Below is a small trained network, with its code and all its weights. Each question gives an input and a target symbol and asks what happens when units are switched off, that is, made to give their printed mean instead of their output.

import numpy as np


def w(rows, s, z=0):
    codes = np.array(rows[::2]) - 128.0
    scale = np.full(codes.shape[1], s)
    scale[-1] = z or s
    return codes * scale


def norm(h):
    return h / np.sqrt((h * h).mean(-1, keepdims=True) + 1e-5)


def f(y):
    return np.maximum(y, 0)


def softmax(a):
    e = np.exp(a - a.max(-1, keepdims=True))
    return e / e.sum(-1, keepdims=True)


def log_softmax(a):
    a = a - a.max(-1, keepdims=True)
    return a - np.log(np.exp(a).sum(-1, keepdims=True))


def net(x, mask):
    ids = ['Φαδεζηλξστ'.index(c) for c in x.split()]
    T = len(ids)
    res = E[ids] + P[:T]
    u = 0
    for l in range(3):
        q, k, v = (norm(res) @ M[l].T for M in (Q, K, V))
        z = softmax(np.where(np.tri(T) > 0, q @ k.T / 3**0.5, -1e9)) @ v
        res = res + np.where(mask[u], z, O[l][:, -1]) @ O[l][:, :-1]
        u += 1
        y = f(norm(res) @ A[l][:, :-1].T + A[l][:, -1])
        res = res + np.where(mask[u : u + 4], y, B[l][:, -1]) @ B[l][:, :-1]
        u += 4
    return log_softmax(norm(res)[-1] @ U[:, :-1].T + U[:, -1])


Q, K, V, O, A, B = {}, {}, {}, {}, {}, {}
E = w([
[148,178,158,85,73,86,101,38],'Φ',
[55,151,226,181,101,170,204,143],'α',
[156,44,180,49,240,70,127,139],'δ',
[132,137,66,32,164,126,85,200],'ε',
[146,71,30,162,52,110,175,188],'ζ',
[65,56,111,139,87,17,107,160],'η',
[247,139,118,70,58,182,175,93],'λ',
[121,183,113,137,15,109,91,122],'ξ',
[123,183,78,255,192,153,87,110],'σ',
[131,151,94,21,4,9,174,124],'τ',
],0.0085)
P = w([
[62,53,2,64,160,242,67,69],'0',
[105,132,54,83,112,115,158,119],'1',
[122,135,74,105,114,95,157,128],'2',
[127,134,96,124,114,78,155,140],'3',
[144,143,116,140,104,70,152,145],'4',
[158,149,134,154,97,64,156,153],'5',
[169,149,150,174,89,63,159,160],'6',
[177,149,165,190,89,56,167,159],'7',
[177,161,179,196,85,47,172,173],'8',
[187,153,188,214,73,56,179,163],'9',
],0.0053)
Q[0] = w([
[254,165,102,162,168,21,75,139],'L0H0',
[45,164,177,140,182,182,198,139],'L0H0',
[124,124,55,152,97,98,138,13],'L0H0',
],0.008)
K[0] = w([
[153,173,254,145,99,105,155,249],'L0H0',
[86,60,84,80,84,171,142,61],'L0H0',
[164,134,117,128,127,131,8,191],'L0H0',
],0.0083)
V[0] = w([
[192,93,68,132,81,70,108,67],'L0H0',
[105,105,100,244,116,128,200,45],'L0H0',
[59,254,94,140,122,135,125,201],'L0H0',
],0.0053)
O[0] = w([
[109,154,32,42,135,150,120,106,253],'L0H0',
[146,138,75,209,99,81,172,12,62],'L0H0',
[126,171,125,157,1,148,129,174,253],'L0H0',
],0.0055,0.0023)
A[0] = w([
[107,172,98,239,171,191,33,123,133],'L0N0',
[84,176,192,128,213,162,163,187,4],'L0N1',
[105,149,182,147,162,128,177,1,123],'L0N2',
[54,190,86,114,209,177,168,149,60],'L0N3',
],0.0051,0.0029)
B[0] = w([
[152,23,159,5,1,80,128,93,255],'L0N0',
[164,99,164,121,91,116,143,47,159],'L0N1',
[165,113,96,89,160,102,130,221,179],'L0N2',
[190,76,135,172,77,83,130,108,191],'L0N3',
],0.0063,0.0022)
Q[1] = w([
[96,53,180,177,95,139,147,27],'L1H0',
[123,177,121,157,225,254,110,77],'L1H0',
[198,57,131,118,48,120,151,135],'L1H0',
],0.015)
K[1] = w([
[126,170,54,182,206,87,134,7],'L1H0',
[174,121,41,79,166,169,36,118],'L1H0',
[160,138,182,214,86,124,234,72],'L1H0',
],0.011)
V[1] = w([
[82,73,191,98,82,197,229,101],'L1H0',
[235,99,161,72,127,143,68,69],'L1H0',
[254,119,85,118,180,98,218,178],'L1H0',
],0.0076)
O[1] = w([
[105,121,106,139,199,140,215,106,253],'L1H0',
[247,147,134,130,145,104,149,149,104],'L1H0',
[158,63,165,86,70,196,138,100,169],'L1H0',
],0.011,0.005)
A[1] = w([
[109,201,102,168,100,113,22,149,139],'L1N0',
[156,187,218,85,128,118,69,1,1],'L1N1',
[67,51,83,186,108,169,159,186,32],'L1N2',
[167,129,233,141,66,80,78,131,187],'L1N3',
],0.0085,0.0029)
B[1] = w([
[100,145,139,226,146,166,119,126,227],'L1N0',
[92,145,160,59,6,96,84,42,155],'L1N1',
[120,123,204,100,91,150,89,102,231],'L1N2',
[105,151,184,112,141,129,142,205,254],'L1N3',
],0.011,0.0043)
Q[2] = w([
[91,115,142,168,231,186,217,85],'L2H0',
[144,172,170,168,153,169,11,159],'L2H0',
[37,109,143,146,123,51,173,82],'L2H0',
],0.012)
K[2] = w([
[170,72,85,188,198,119,29,91],'L2H0',
[97,162,251,178,134,130,140,153],'L2H0',
[98,138,23,130,102,110,81,70],'L2H0',
],0.011)
V[2] = w([
[172,77,50,106,103,107,26,145],'L2H0',
[113,41,153,136,129,86,203,157],'L2H0',
[143,144,70,123,88,254,157,179],'L2H0',
],0.0087)
O[2] = w([
[120,143,136,243,189,124,37,225,254],'L2H0',
[83,54,95,172,67,66,188,130,70],'L2H0',
[164,191,69,210,147,254,187,144,162],'L2H0',
],0.0083,0.0046)
A[2] = w([
[130,131,137,170,191,159,89,169,228],'L2N0',
[50,124,134,165,186,158,217,104,1],'L2N1',
[173,181,153,167,155,51,191,187,127],'L2N2',
[69,79,170,87,149,116,221,2,41],'L2N3',
],0.0088,0.0052)
B[2] = w([
[115,86,165,96,121,88,206,87,254],'L2N0',
[180,131,64,49,57,85,55,47,171],'L2N1',
[115,121,180,168,90,153,61,78,198],'L2N2',
[168,179,164,169,97,129,78,254,182],'L2N3',
],0.0096,0.0074)
U = w([
[129,109,112,129,134,94,188,16,89],'Φ',
[110,56,106,99,93,234,89,90,88],'α',
[150,64,184,71,192,105,158,129,138],'δ',
[111,127,51,91,106,54,227,175,253],'ε',
[225,118,101,111,112,168,188,105,158],'ζ',
[166,195,132,60,123,136,54,83,193],'η',
[9,83,121,132,158,103,90,137,57],'λ',
[212,107,150,229,79,70,103,117,76],'ξ',
[98,203,126,198,151,131,192,122,148],'σ',
[155,145,178,137,151,177,102,254,103],'τ',
],0.012,0.0049)

Each question gives the input, a string of symbols that net reads in full, and the target symbol t.
The units are the heads (3 rows each of Q, K, V and O) and the neurons (one row each of A and B). Each row of codes is followed by its name. A weight is (code - 128) times the scale printed after its matrix; where a second scale follows, it is the last column's (O, A, B and U).
mask holds one flag per unit, layer by layer, with each layer's heads first. A switched-off unit (its flag False) gives its mean, the last column of its rows in O or B, instead of its output. The means were averaged over made-up inputs and are rounded, as every weight is.
A unit's drop is (log p(t) with every unit on - log p(t) with that unit switched off) / (log p(t) with every unit on - log p(t) with every unit switched off).
The circuit of an input: a set's keep is (log p(t) with only the set's units on - log p(t) with every unit switched off) / (log p(t) with every unit on - log p(t) with every unit switched off). Starting from the 12 units with the biggest drops (on a tie, the unit counted first), units are removed one at a time, each time the one whose removal leaves the highest keep (on an exact tie, the one counted first), for as long as the keep stays at least 0.8.
circuit, biggest first: the units of the circuit, biggest drop first
most important unit: the unit with the biggest drop
top k neurons: the k neurons with the biggest drops, biggest first
k most important neurons of layer l: the k neurons of layer l with the biggest drops, biggest first
input Φ ε ε τ α λ, target δ: circuit, biggest first	L2H0; L1H0; L0N1
input ζ τ η ε τ λ ε σ λ σ, target ζ: most important unit	L1H0
input σ ε α ξ ε τ σ, target λ: circuit, biggest first	L1H0; L0N0
input η ξ η α η ξ, target τ: 3 most important neurons of layer 0	L0N2; L0N1; L0N3
input τ λ τ σ ξ τ ε α, target Φ: circuit, biggest first	L2N1; L1H0
input ζ δ ζ ε σ α, target α: circuit, biggest first	L0N2; L1H0; L0H0; L2N1
input η α σ ε ε λ σ λ Φ, target τ: top 2 neurons	L2N3; L0N2
input ε Φ ε, target η: circuit, biggest first	L1H0; L2H0
input Φ α ζ σ, target δ: 2 most important neurons of layer 0	L0N0; L0N3
input α λ ε ε σ Φ Φ ξ, target ε: circuit, biggest first	L1H0; L2H0; L0H0
input ζ α ε ε λ ε λ σ, target α: circuit, biggest first	L0H0; L0N0; L1H0; L0N2
input ε ε τ τ Φ δ ε α ε η, target σ: circuit, biggest first	L2H0; L1H0
input τ τ η σ τ α δ, target Φ: top 2 neurons	L2N1; L1N3
input α ε λ η δ, target ε: circuit, biggest first	L2H0; L1H0
input α ζ λ Φ, target ε: circuit, biggest first	L1H0; L2H0
input δ ε Φ σ λ τ ξ α ζ ε, target ξ: circuit, biggest first	L0H0
input σ σ Φ ε ε η η δ ξ α, target λ: circuit, biggest first	L0N0; L1H0; L2H0
input Φ τ ε ε ε ζ Φ α, target δ: top 3 neurons	L0N1; L0N2; L2N0
input τ λ ε ε δ Φ α, target Φ: 2 most important neurons of layer 0	L0N1; L0N0
input Φ τ ζ λ Φ α ε τ ε, target δ: top neuron	L0N1
input ξ τ λ τ σ τ, target ξ: top 4 neurons	L2N2; L1N3; L1N2; L2N0
input Φ ξ α σ, target δ: top 2 neurons	L0N0; L0N1
input λ Φ Φ α σ ξ ε Φ τ, target ζ: 3 most important neurons of layer 0	L0N1; L0N2; L0N3
input ε δ α η α Φ α σ ε δ, target σ: top 3 neurons	L0N1; L0N2; L0N0
